Each row has a class, written after it.
[ 268   -7 -153   38  -77   -4  -15   18 -144   31 -108  135  164  -63
 -104 -143   66 -123   76  -38  219  -35  -50  197  -34 -125 -220  -75
  -82  151 -200  150 -324  138  -66  134  -38  -40  -42  -49 -209]
J_490
[ -30  -72   71  247   33   38  -14  118 -222  -77  -26  199  -54  -89
   21  120 -130 -128  124   93 -137  277   63   85   67   60 -175  164
  167  -39  190  -41  176    8  102   96  -92   26  -23  101  -24]
J_620
[-222   20 -172 -184 -259   95   41  216 -147  128    5 -131   56  -77
 -119 -102 -284  -91  149    7 -313   -5 -164   -5  131   18  138  -17
  -72  -74  -84   50   68  313  120 -130 -112  175   76 -165   -2]
J_21
[ -67 -120  120  126  -15   32  -47  135 -115   33  -72  271  -76   46
   25 -128   64 -186 -133   61 -114  139   27   93  416 -166 -183   49
  147  -97 -160 -176  118  185  195   59 -188  -92 -106  101  -82]
J_490
[ -26   -7  220  106   50   81   37   95  -13  -14  -74   75  -33   26
  -52  112  108  -30 -175   -1   22  -60   18   -3  178  -96  142  -40
   53   21   16  -98  -26  -10  -49  107 -136    4   20   53 -147]
J_21
[ -34  -89 -230   86   52  -43  -83   20 -410 -191   -6  237 -151 -123
 -125   23   52  -19  172  -17   63   84  -45  179  197   60 -125   60
  -63   40 -183  220  101  202  -87 -101  -61  -94 -163  179 -220]
J_620
[ 124 -129   24  110  -11  -31  196  202  245 -132   -9 -121  131   76
    4  172   91  -84  -39 -138  -84  334  267  -86    1 -147 -179   71
   16   51  161  -99   90  -64   41  170  -37  185  183 -162  -76]
J_21
[  61 -456 -850   91 -151   24  438  -22  617 -463 -176  -19  216  -27
 -176 -135  108  246  134 -144  187 -142  -80 -196   61  -64  324 -218
 -307  -15  -63  133 -424   29 -305 -153 -178  216  245   46 -318]
J_721
[ -67  -31  199   56   18   44   -4  -25 -117   28  -71  -44  -55  -34
   39  -15   81   55 -156   20  -87 -116   15  -15   61  -59  236   66
   10   26   66  -97    5  -53  -31  107  -49  -22  -47  -15  -38]
J_490
[ 273  -54   20   -9  -58 -172  -30   10 -127 -216   15  425   54 -111
 -312   -7  -24 -303  162   37  463 -161  -73  173  253  303 -167  226
   60    5 -502   98   83  287  195   73  290  138 -238  244  -59]
J_490
[  95 -270 -113  177 -123  110    7 -313  157  -27  361 -109  214 -109
 -180  118 -135 -260  179  192 -196  300   57  353 -141   98 -410   86
  -34  130  341   17  -82   27 -217 -100 -334  -15  -60  -48 -448]
J_839
[ -20  -36  260  267  222   74 -172  101 -507   14 -144  374   64 -115
  469  100   31   63  152  112  -37   55  208   -6  173  -68 -440  166
   27 -145  124  -19  109  134   29  329 -225  -25 -260 -113  136]
J_620
[-195  -37  480  -29  184  -18   41  103 -144  -96    7  132 -124   66
 -174   15   15  273  453 -219  356  211 -154  135  461  -35 -175   57
  -99  132 -131   48  -50  215 -282 -100 -524    3   33  256 -512]
J_620
[ -52   52 -188   -9  -65   55   17  208 -216  -36  135   54  133   24
 -155   74  100  -63  192  -16  102  -14  -11   65  192    3  -67   38
  118  154  -29  153  -95   78 -125 -128 -137  -13   44   88 -361]
J_563
[-160  150   17   80  -34  275 -214  211 -301  147 -319   30  116  229
  286  -12  -33 -334  294 -119   -6  220 -144  105  122 -133 -163 -178
  364 -142  114   -6  -42  110  -34  -26 -503  271  255   -8 -431]
J_21
[ -89  161 -122 -186 -173  -47  121  102  546 -228  -81   91  161  179
 -291  367  -93 -308  247  119  440 -106  110  114   80  -69  -24 -257
   19   27 -120  338 -275  -33 -130 -555 -309  139  364  520 -598]
J_563
[ -93   68  -88  183  297    7   -2  229 -228   42   -5  -48 -110   98
   63  180  -53  -31  633  115   53  -25 -206  165  329  166 -319   70
   38  -47 -188  433   13  266 -136  -59 -707 -145   -2  462 -401]
J_542
[   1   43  112   85   15   92  -27    3   90   -9  -13  -11    7  -14
    4   56   23  -94 -195   48  -54  -28   54   50   13  -75   68  -10
   59   67  188 -161  -20  -63   22   52   29   13    4   22  -44]
J_839
[ -39 -257 -107  -66   46   41  373   44 -413 -213  107   39   20 -285
 -292  247  307  259  217  101  261 -102 -129  198  134  248  136  224
 -349    8  -81   -9   -9 -131 -198  111 -253   70 -343 -108 -434]
J_542
[ -67  -48  136  130   21  108   28   49   23  -42  -73  -19  -15  -13
   63   25   55   65 -234   44 -116 -153   56  -40   91 -110  147   47
   12  -36   78  -83   10  -46  -11  187 -127  -17  -48  -48   23]
J_490
[-201   99   76  219 -226  -34  -43 -519  283  -68 -174  -82  -63  -18
 -138 -400 -337  155  190  -30 -297  373  -74  307 -187  164 -112   21
 -104   80   41 -129 -235  -74   34  174  -51  152  -70   97 -482]
J_21
[ 230 -196 -131  184  293  339  164  136 -152 -319 -250 -107  313   68
  -38  263  223 -164  349 -207   16 -128  138   42   59 -111  -77  192
   61   86  266  232  -98   85 -331  388 -352  293  352  -40 -430]
J_762
[ -15  122   67   23   32  -50  142  485 -211 -115  -52  176 -261    8
 -165  315  174   25 -118   64   10   68   61  -90  496  -16  130  -22
   44  -47 -253 -122  104   81   36  197  -75   20    7  257 -244]
J_21
[  42  -64  217  111  150   22   27   80   53   -8  112 -146  -15   36
   -1  -12  113  -99  169   55  -74  132   78   26  292   49   10  130
  106   78   -1 -157  169   17   56   74 -126   21   22  171 -349]
J_21
[  89  -33  219  101   17    1  -71   73  -80  -21  -72  -26   44  -28
   36  -36   59  -38 -222  -58  -44  -78   72  -33    2  -89  122   26
   -4   -6  -10  -82  -13    9   37  195    5   62 -108  -85   19]
J_839
[ 172  267 -124   60   -2  -29 -135  -94  194 -286 -386  404  256  222
  227   60  111  -33  359 -234  433  208  -41 -147  286    3 -269 -155
   40    2 -234   44  -75  286  -68 -183  -42  103   94  578 -568]
J_620
[  41  -51 -318   64 -338 -215 -311   11  -49 -158  432 -358  -26 -186
 -430  213 -168  -89  289  351   58    5 -134  175  -38  600  -64  318
  -72   16 -240  298  117   82 -149 -348 -481   89 -360  232 -233]
J_762
[ -31 -124  -82 -108 -164  143  269   61   44  -53  216 -316  130 -134
   11  204  -54  146    7  307 -326 -556   33 -348  -57  256  381  343
   61  -31  122  152  108  -61 -166    1  -39  329  101 -215    8]
J_721
[ 153  200   20 -236 -284  100  272  287  -42 -190 -159  -27  319  -19
 -434  187   54 -160   28 -213   41  -68   11  -94 -106  133  536  -89
 -218  135  -66 -151 -118  -59  114   36  207  297  226 -167 -322]
J_490
[-261  133 -254 -135  -12   69  119  200 -120    0   78 -434  289  -59
  -46  430 -163  123  250  -71  -42 -368   83 -236  -53   63  107  251
  129   57  411  177 -212   14 -103 -137   39  240  275 -194  483]
J_762
[ -59   66 -154   98  -38   91 -117  266  -24 -228  111   32   32    8
  -58  236  -96 -120  125  143   52   17   92    7 -110  -47 -225  112
  158   -5  218  142   79  104   47  -39 -188  -31 -123   77   -1]
J_839
[ 139 -108  259 -213   73  142  151  -58  613 -252 -120 -131  161  417
   -7 -172  234  -71  683 -125  354   50  -34   34  -42 -234 -302 -151
   58  409   27   33 -227  -63 -155 -154  -69   -2  356  169 -720]
J_542
[-288   -3 -152  133 -134  103  149  215 -173 -164  -51  127  -57  -61
  -34   93  187  116 -116   83  -78   17   83  -37  287 -155  -95  121
  119  -92   68   56   81   91   -7   25  -89    6   77  -23 -132]
J_542
[-268   44   14  355 -116   72   23  151 -317 -127 -154  426   45   39
    0  130   33 -129   82  111 -136   16  -28  108  242   20 -219   62
   87  -42    8  111   13   56    2   30 -307  -71  -12  136 -275]
J_490
[-130   23  -38    7   25 -112  430  -89 -110 -212   79 -200  194 -246
 -164  346  262  163  191   49   64 -183  249 -118 -177   46  330  333
  -46   89  325   25   57 -392 -108 -162   80   31  344   80 -446]
J_21
[   8   59 -140   15   15   94  152  141   82 -125  -27   63  -66  -26
  -97  362  -65  -36    1   90 -123   43  106  -74  202   71   -1   87
   77  -71   42 -201  175   65  114   71   61  221  104  -36  130]
J_721
[-218  463  298  152 -311   -5 -118 -561   -5 -150 -205  -86  202  -77
  -39   74 -141   40  -63  232 -509  243   99  -43 -176  182  149  101
  119  -44  231 -496  193 -278  190  -43  153  223    5   -4 -363]
J_839
[-227  156  -34   35   -2  -82  -25  227 -301  -19   96  124 -248  -20
   -7  244   55  232   78  207  -24 -337  -26 -269  282   54  -46  177
  190 -203 -202  207   62  130  -81  -73 -387  -61 -223   44  224]
J_542
[ 239   -7  133   13  108  -93  -42 -251  129 -172   37  104 -157  -24
  -53 -213  154 -114  404   35  253  127 -195  211  395  177 -135 -162
 -133   36 -492  141   83  160 -252   -1 -229  106 -233  372 -698]
J_762
[ -50   23 -188    7  -47  -57  204  167   97   -3   52  124  -66   31
   10  143  -72 -110  -31   97  -54   99  128   45  182  -33 -204   14
  168   72    4  -19   28   79  143  -44   24   -9   71   67   46]
J_563
[ -14  258  218  132 -307  -60  -34 -252 -260  -23   15 -257  103  -68
   90   80  341  -25  -70   22  -51  275   -3   52  -27   61   27  140
 -308  333  188   84  268 -121 -343 -107 -264   42 -221   -5 -561]
J_620
[ -47   28  179  110  -48   36  -42   95  -64 -111 -102   53  -91   -2
   49   43  138   12 -212   51  -21 -203   59  -93  103 -115   80   13
  100  -64  -39   -3  -12   33  -22  148  -86  -15  -65   28    5]
J_839
[ -99   31  185  123    6   25  -20   41  -51  103  -39  -32  -87   16
   55  -36  -75  -59 -157   65 -129  -22    6   45   62  -92   24   47
  145  -17   78  -57   25  -13  119   60  -18  -29  -19   48   35]
J_542
[ 269 -323 -290 -434  -52   15  146 -248  296  -20  162  245   81   47
 -206 -469  -69 -131  267 -265  277  218 -252   55   88   27 -257 -215
   72   37 -344  299 -240  267 -173 -222  160   47  -33   31 -116]
J_620
[-369   25   -1  360 -182 -123   47  246 -427 -236 -114  278 -202 -234
 -113  268  157  130  -53  156 -206  -60   36   30  278  -62  -93  133
  -75 -222 -139  122  155  134    6  125 -145   73 -234 -120   47]
J_762
[ -28    1  376  168   22  106    3   48 -110  -28  -87   19   46   -7
   21   33   -1  -97 -169  -16  -59   75   56   53   93  -67   93   87
  157   43  167 -157   92   -9   82   89 -115   83   21   64 -126]
J_563
[ 249   19  -84 -211  184   73 -114 -288  165  212  -80  151  169  -39
   -1 -466 -460 -277  427 -196  -67  481 -150  436 -138  109  -84  -34
  504  270  230 -182 -311   56   89  -85  188  302  303  351 -899]
J_21
[-200  -36   97  256  107  108   24  405 -111 -216  -59   47  -88   40
  -59  127  244  -33  164   85  247   14   49  103  288 -243 -148   28
  279   13  119  -81  -35   86  108  -75 -338 -101  101  143 -282]
J_542
[ -76   49  148    1   33   84  -20   31  -86  -32  -38   -2  -22  -20
   63  141   79   43  -46   48  -56 -162   44  -49   53  -64   40   71
   64  -25   88  -50   40   -7  -56   88 -155   14  -61  -63    3]
J_839
[-208  -70  -74  181 -242 -111   40  132 -109 -189   17  204  -27   -7
 -200 -210   68  -11   36 -145   31  145 -100   86   88  -41 -115 -116
 -232  -89 -268  128  -31  143   85  -83 -103 -114 -234  -47 -155]
J_620
[ 263  130 -416  -32 -233   36 -249 -270 -613  121 -116  140    7 -301
  356  -72   56  -42  157  126 -191  182  178   97 -147  277 -236  246
  -78 -117 -171  263  134  -83  -79  197   65   50 -251   85 -254]
J_839
[ 109  168  256  -12   -3  -16  132 -143  321 -317  -21  353  358   70
  -65  348  251 -206  113  -69  543 -115   14  168  145  194  -88  -86
 -392  341  128 -244 -105 -129 -213 -210  152  299  -43  209 -736]
J_839
[  84   11 -290  -49   97  -39  190  101  285 -114   69 -232   11  -14
   76  180  -30   81  125   48 -124 -153  171  -78   11   74 -104  122
  -22   60    5   88   62   56   11   91 -119   77  116  -72   51]
J_721
[  -2   55   -4   -8   85   69  177  305  263  -11 -100  124   99   70
   36  159  -13 -172  -32  -61  -17  116  180   40   -3 -227 -172  -77
  -16   20  123  -42   84  -18  184  165  144  103  182 -166   58]
J_21
[-105  -69  -63   72 -119   84   25  216   22 -169  -80   38   32   29
 -132   32  101  -61    4  -42   -9  -11   45  -23   41 -274  -48 -107
   13  -52  -44  333  -63   59 -123  -30 -147   -3  115  -71  -50]
J_490
[-189 -210 -265 -204 -467 -162  207 -265  100   12 -296  385  216 -212
 -119 -492  114   83 -125 -193   53  181 -248   82  -83  -97  352 -380
 -333 -202 -306  317 -388   70 -112 -194  304   56  -95   -6 -387]
J_490
[-257 -240  -99  218   66   93  -88  128 -407  -87  -22  -76  -33 -115
  -31   -1  -40   26  191  220 -216 -362  -69   14  133  -25   77  206
  202 -273  -49  238   25   70   26   37 -306 -134  -17  134  -36]
J_542
[ 135  201  152   91 -207    4 -164 -363 -174 -147 -108 -231  264 -172
 -125  156 -289 -219   -5   51 -311  197  162   59 -293   82  145  304
   80   28  213   16  231 -175   53  -73   47  253   31  258 -437]
J_620
[-147  223 -419  232   21 -130  131  363 -381 -220 -273   42 -235 -295
 -106  168  -25  164  238   84 -112 -219 -181  248  213  137  258  -14
   77  158 -126  161 -209   26  -24  273  -52   74  -58  270 -462]
J_620
[ -45  128  -45   -4 -112  -23  -94  312 -115  -75  -39   15   34  -46
  -64  -63  224   10   61 -132  325  125 -151   39  134  -15  231 -114
   11  144  -88  191    0   66  -87 -118 -199   -4 -187  111 -300]
J_721
[ 175  -54  206   40 -112   27 -172  -78  277  164  102   92  -19  246
  119 -151  -57 -311  -50 -175   36  405   77  166  -56 -171 -515  -34
  368   52   13  169   18  116 -121   23 -225    2  203   79 -352]
J_721
[-235  -43 -163  -20 -172  120  173  208 -378  -93  261   59   78 -232
 -101  288  -24   52  265  169   69  -15   -6  118   91  154 -196  215
   19  -70   56  348   96   75 -116  -57 -409   20 -289 -149  -85]
J_762
[ 232    9 -443 -271    9  168  -44  123  281  -28  -18   65  355  181
  -10  174  319  -35  173 -177  640 -194 -108 -212  -10 -201 -157 -158
  107  -23   -2  330 -360   32 -473 -262 -279  127  204   17 -173]
J_620
[ 235  -64  -36 -204 -127   67  -30   -7   40    3 -219  516 -195  166
  215 -413  535 -168 -354 -142  274  277   87   40  139 -315 -504  -66
  312  -61 -239  113  -68   76 -129  223   63  -43   58   49 -288]
J_762
[ 381  222  116  329 -101 -156 -357 -250 -163 -332 -309   80  175   78
 -184 -100  140 -222   34 -126  318   85  159 -105 -134  -75  135  -10
  133  -45 -251  196 -125   41 -203   88  -85  332  -33  233 -588]
J_620
[  56   27    9  -77  -47 -118  141  198  257  -94   38   29   69   48
  -95  191   53   48  147  -62  -35  227   71 -111  139    3 -125  -60
 -142   53 -118   41   75    7  -32   22   14  141   -6  -93   -2]
J_721
[ -14   68   99   37  255  112  190  201 -362 -233 -247  149 -204  -56
  234   21  443  186   77  -84  173 -267    2  -80  231 -164    5   39
   -9  -36  -65  232   80  169 -284  184 -505   83   29    3 -342]
J_563
[ -28 -110 -200  165 -123  128  168  387  119 -214   83   24   31  -63
 -174  204   42  -62   37  183   74   89   73  -14  301  -61 -125  163
  192  -47   13  108  138  131  107   20 -189  -24   44  188 -110]
J_542
[  82 -108  139  -44  -40  -97  175   74  364  -83  -57  190   57   50
  -32   34   82  -75  -22  -21   -8  240  101   23  159  -49  -91 -114
 -175  105  -40 -201   19  -13   71   53  225   83   42    1 -117]
J_762
[  33  -48   36   -6  -66  -74   30  148  313   -8  -14  -50  -73    1
  -84  -33   95   33  -90  -39  -32  158   99  -80    2 -171  -74  -27
   -8  -61  -92  -17   30   57   93   83   53   79   -6 -178  164]
J_21
[  15   -4   63  139  155  -36   72  222  139   52    4  -57  -85  -26
  -26    8 -168  -40    0   40 -206   79   48   89  121  -15 -148  -47
  -45  -54 -116  -55   57   48  248  250   19  -23  -37  -93  305]
J_839
[ -42    0  -14  262   89  -61 -222  125 -212 -283 -147  181   64   -7
  -52   47  116    9  240  -29  138   49   10   61   98 -143 -299   23
   84   20 -101  179 -107  128  -30  -72 -125  -13  -95  207 -270]
J_21
[ -57  177  253   98  -91    1 -137  128  -75  -76  -85  325  -91   93
   22 -177    1   25   81  -55  191  -40 -174 -132  234 -154 -155 -150
  143 -198 -380  112  133  254    2  148 -318  -43 -211  -41   47]
J_721
[ 133   11 -211  -75   23 -108   20  195  111   26  -55   80 -127  -13
   56   73   93  126   67   62   45  141  191 -112  127   21 -120   -4
  -71  -16 -178 -119  -35   38  147  100  154  -77  -10    1  225]
J_620
[  62 -101  -71  -74    1  -89   26  143   66  176   42  215   -6   44
   50  -85   14 -116   94  -53  -27  266   69  119  162  -90 -295 -168
 -214   50 -116  -92  -80   50   54   11  178   11  -12  -98   36]
J_563
[ 234  -32  -23  -19  -12 -120   39  114   67  125   77  -16 -138  -65
   22  121  -84   98   -7  -59 -160  345  190  -25   79   50  -46   52
 -271   55  -49 -338   89  -35  107  282  162   58 -135  -90  126]
J_721
[ -62  -90   37   61  -11   93  -67  153 -169 -107 -163  199  -54   31
 -108 -180  138  -89   61  -85  121  160  -71   66  230 -216 -153  -45
  143 -196 -193   57   47  221   51   47 -226  -64  115  102 -163]
J_721
[-144  -66  -57  226  -10  123 -117  -30 -194 -125  -74  -83   20  -98
    6  -80 -126  181   90  113  -36 -154  -38   49   29   43  -41  186
  134 -113  -43   40  -49   40   63  107 -211  -38  -84   56    9]
J_839
[ -72  -14    2   28    8   50   30  318 -494  380  206 -259   97 -190
  104  -80   59   74  184   32  194  -13   26  131  -29   58  152   64
 -313  -40  -39  121  -43 -109  104  119 -223 -237 -284 -154  121]
J_563
